[[128 129 157 130 128 133 132 135 128 131 131]
 [136 138 128 146 128 133 128 128 129 137 141]
 [134 131 130 141 130 129 129 129 132 138 133]
 [130 133 157 133 132 133 132 131 130 132 141]
 [128 128 133 128 128 130 128 135 135 129 132]
 [131 131 132 129 128 133 129 128 129 132 135]
 [130 128 128 132 128 129 128 128 132 132 133]
 [128 128 153 129 130 131 130 133 133 136 134]
 [134 131 131 144 135 131 130 128 129 138 129]
 [129 129 135 146 135 131 129 128 130 137 129]
 [136 138 128 131 128 130 128 129 135 133 132]] ==> 128

[[144 153 139 132 135 129 128 137 140 136 145 148]
 [130 130 130 129 129 129 129 130 129 129 131 131]
 [132 134 133 129 135 130 129 134 130 133 130 129]
 [129 130 129 129 129 129 128 129 129 129 128 128]
 [130 130 129 129 129 129 129 129 129 129 128 128]
 [131 133 130 129 129 128 128 130 131 129 132 133]
 [135 137 130 132 131 130 130 130 133 131 129 130]] ==> 144

[[134 132 131 134 127 124 133 126 128]
 [129 136 135 135 123 119 133 126 130]
 [134 129 129 133 128 128 133 126 126]
 [141 130 126 135 137 130 137 130 123]
 [135 129 129 133 129 128 133 125 126]
 [153 133 135 143 118 149 124 125 137]
 [131 135 132 135 124 120 132 126 129]
 [144 132 120 142 142 133 142 128 120]] ==> 134

[[143 114 128 137 129 120 131 119]
 [114 145 128 124 135 128 127 130]
 [142 113 136 137 110 131 124 127]
 [147 107 133 142 110 130 123 128]
 [127 126 122 126 138 122 133 126]
 [131 123 130 134 112 141 116 137]
 [128 129 125 123 139 119 137 123]
 [121 136 136 125 120 128 129 131]
 [127 129 123 127 132 125 132 132]
 [142 112 134 139 107 135 121 132]
 [121 139 126 123 140 128 128 123]
 [119 141 134 126 123 134 123 131]] ==> 143

[[127 123 125 126 130 130 116 124 123 133 118 128 130 130 128]
 [128 125 126 126 126 127 117 133 133 129 123 132 126 131 128]
 [129 122 124 127 129 130 118 126 125 129 118 130 131 130 127]
 [133 123 122 129 126 126 121 131 132 126 119 132 131 133 125]
 [115 119 123 134 133 134 118 124 127 128 116 127 127 129 130]
 [129 126 124 130 126 125 120 131 135 129 122 131 127 132 127]
 [127 122 125 126 130 129 116 124 124 133 118 128 129 130 128]
 [132 127 124 126 125 131 122 130 130 124 119 129 136 131 122]
 [126 115 152 120 126 143 122 128 142 116 125 135 131 133 134]
 [131 126 124 132 127 124 119 131 134 130 121 132 129 133 127]
 [131 133 127 127 123 133 124 129 129 125 117 126 141 131 121]
 [129 124 125 128 125 126 120 131 134 128 122 131 124 131 128]] ==> 127
---
[[144, 133, 129, 123, 144, 131], [152, 155, 127, 135, 127, 118], [142, 131, 128, 122, 143, 131]] out 131
[[139, 109, 149, 115], [116, 146, 108, 141], [138, 110, 149, 115]] out 110
[[126, 133, 129, 115, 109, 147], [136, 128, 135, 147, 154, 115], [126, 133, 128, 115, 109, 147]] out 133
[[155, 153, 101, 143], [156, 141, 102, 125], [156, 106, 148, 100]] out 106
[[138, 143, 144, 141], [154, 149, 148, 144], [141, 142, 147, 141]] out 142
[[105, 140, 141, 113, 104, 105], [146, 113, 104, 108, 106, 137], [111, 152, 136, 106, 114, 151]] out 152
---
[[112 101 104 110 148 136 148]
 [112 101 103 135 154 130 150]
 [102 154 155 154 136 155 103]]: 102

[[119 154 133 117 116 121 123]
 [141 119 111  99 142 124 145]
 [125 116 122 126 125 125 124]]: 125

[[110 140 120 149 137]
 [115 139 125 144 133]
 [128 132 131 129 127]]: 128

[[101 100 126 139 154 113 101]
 [155 126 101 155 104 155 155]
 [107 155 156 101 101 121 116]]: 107

[[123 152 118 152 114]
 [141 130 117 121 134]
 [129 129 116 137 143]]: 129

[[141 121 135 156 126]
 [124 124 128 126 124]
 [127 126 131 125 133]]: 127

[[140 131 116 125]
 [144 152 111 149]
 [143 130 153 108]]: 143

[[101 152 119 127]
 [131 135 118 122]
 [117 118 138 101]]: 117
---
[[139 126 130 121 136 109]
 [142 150 112 123 139 135]] result: 150, 142

[105 150 138 129] result: 150, 138

[121 137 101 112 134 101 155] result: 155, 137

[114 110 133 158 141] result: 158, 141

[145 134 105 122 137 116  98] result: 145, 137

[[154 110 151 131 152]
 [113 132 112 118 119]] result: 154, 152

[115 106 108 130 148 132] result: 148, 132

[124 138 109  98 117] result: 138, 124

[119 148 149 135 143] result: 149, 148

[152 148 123 118 131 115] result: 152, 148
---
[[132 114 110 117 145]
 [109 121 126 150 116]
 [146 135 130 108 138]] 130

[[125 122 117 129]
 [116 137  99 140]
 [130 125 129 133]] 125

[[145 121 108 109]
 [100 153 114 121]
 [155 101 125 125]] 101

[[127 125 125 128 127 128 129]
 [134  99 101 112 114 147 108]
 [129 131 127 128 126 128 129]] 126

[[137 122 135 119 122 123 137]
 [105 133 125 151 150 128 105]
 [133 122 134 126 127 122 133]] 127

[[130 137 136 131 106 110 121]
 [147 104 117 149 131 142 116]
 [125 136 136 134 107 113 116]] 107
---
Q: [112 153 130 150 141 133 109]
A: 109
Q: [155 144 124 127 137]
A: 137
Q: [137 127 155 124 113 116]
A: 116
Q: [145 107 117 115 115 151 117]
A: 117
Q: [112 155 144 125]
A: 125
Q: [102 104 152 140]
A: 140
Q: [150 132 130 118 145]
A: 145
Q: [127 151 113 130 118 137]
A: 137
---
[[147 135 130 129 110]
 [143 129 132 132 107]] ⇒ 135

[126 134 144 149 145 157] ⇒ 134

[[ 99 128 128 139]
 [157 138 143 115]
 [124 133 140 135]] ⇒ 128

[[108 104 145 149 110 109]
 [104 106 139 145 107 104]] ⇒ 104

[[134 118 123 142 129 138]
 [134 125 108 133 129 138]
 [136 129 156 146 119 138]] ⇒ 118

[[124 122 132 118 106 147 149]
 [129 105 106 118 127 138 135]] ⇒ 122

[[116 157 155 140]
 [136 104 102 117]] ⇒ 157

[138 103 143 118 125 115 128] ⇒ 103
---
117  127  131  131  155
138  127  130  129  156
118  126  132  133  155
-> 155

148  133  118  139  137  126  114
 99  133  116  122  133  126  111
148  133  147  144  137  113  142
-> 142

112  110  149  121
143  140  110  122
133  129  135  130
-> 130

122  108  132  130   98
122  111  115  121   98
146  108  116  125  102
-> 102

118  121  115  119  150  111
118  119  115  123  147  110
116  126  108  141  139  117
-> 117

121  123  125  127  129
105  115  121  126  140
115  122  119  127  137
-> 137

149  151  140  127  121  153
111  116  113  128  135  112
109  113  113  130  135  110
-> 110

110  147  140  120  102  115
107  148  142  120  102  116
108  148  142  121  103  119
-> 119

128  127  132  126  128
123  134  148  121  118
136  124  141  104  140
-> 140

137  154  106  109
146  146  151  132
117  127  124  141
-> 141
---
134,146,109,117,120,136
154,141,123,132,151,129
137,111,119,139,101,99
value 111

120,131,151,123,130
133,129,136,117,125
120,131,121,146,120
value 131

121,108,145,141,124,150
119,106,138,131,99,147
111,114,100,104,132,145
value 114

124,111,137,136,150,129
119,125,130,127,129,137
134,146,116,122,103,125
value 146

133,138,130,140,130,150,130
135,133,135,135,133,130,138
138,140,143,135,140,158,135
value 140

136,148,139,136,115,102,114
140,147,118,106,111,141,132
119,126,132,142,115,133,118
value 126

128,103,116,130,117,108
108,118,141,144,133,145
140,119,121,126,118,110
value 119

124,132,123,126,116,135,125
136,102,140,131,126,116,120
132,119,133,124,137,123,133
value 119

115,112,148,112,114,144,153
150,147,101,146,140,103,117
146,149,104,149,141,100,111
value 149
---
Q: [128 135 127 134 147 150 128]
A: 128, 128

Q: [102 137 106 120 130 118 128]
A: 102, 128

Q:
[[122 156 145 117]
 [126 115 147 118]
 [118 130 135 129]]
A: 122, 129

Q:
[[117 100 128 144 112 113 105]
 [117 101 128 145 113 112 104]]
A: 117, 104

Q: [153 104 151 115 155 154]
A: 153, 154

Q:
[[134 103 127 138 136 135 121]
 [128 130 133 134 125 130 117]]
A: 134, 117
---
Q: [106 113 109 142 116]
A: 106, 116

Q: [129 127 134 107]
A: 129, 107

Q:
[[134 119 120 149 136 114]
 [114 114  99 150 130 115]]
A: 134, 115

Q: [134 129 118 105 136 132]
A: 134, 132

Q:
[[127 142 110 110 130 127]
 [140 109 125 100 142 143]
 [131 145 112 114 127 130]]
A: 127, 130

Q:
[[120 132 123 131 134 119]
 [150 115 146 109 147 114]]
A: 120, 114

Q:
[[103 142 109 114]
 [127 130 127 128]
 [ 99 139 109 105]]
A: 103, 105

Q: [121 126 148 124 144 104 110]
A: 121, 110
---
array([[120, 134, 141, 129, 137, 129],
       [112, 139, 139, 135, 134, 116],
       [152, 120, 124, 128, 126, 134]])
120

array([118,  99, 144, 134])
118

array([145, 111, 155, 100, 133])
145

array([[121, 107, 131, 107, 127],
       [131, 130, 157, 150, 131],
       [118, 127, 138, 154, 139]])
121

array([107, 122, 158, 133, 132, 150])
107

array([[146, 116, 129, 138, 123],
       [139, 135, 146, 124, 108],
       [116, 107, 146, 100, 124]])
146

array([107, 136, 120, 139, 112, 119, 127])
107

array([121, 102, 129, 100, 113, 137])
121

array([127, 113, 114, 156, 119, 106])
127

array([[125, 136, 126, 105],
       [146, 116, 141, 120]])
125
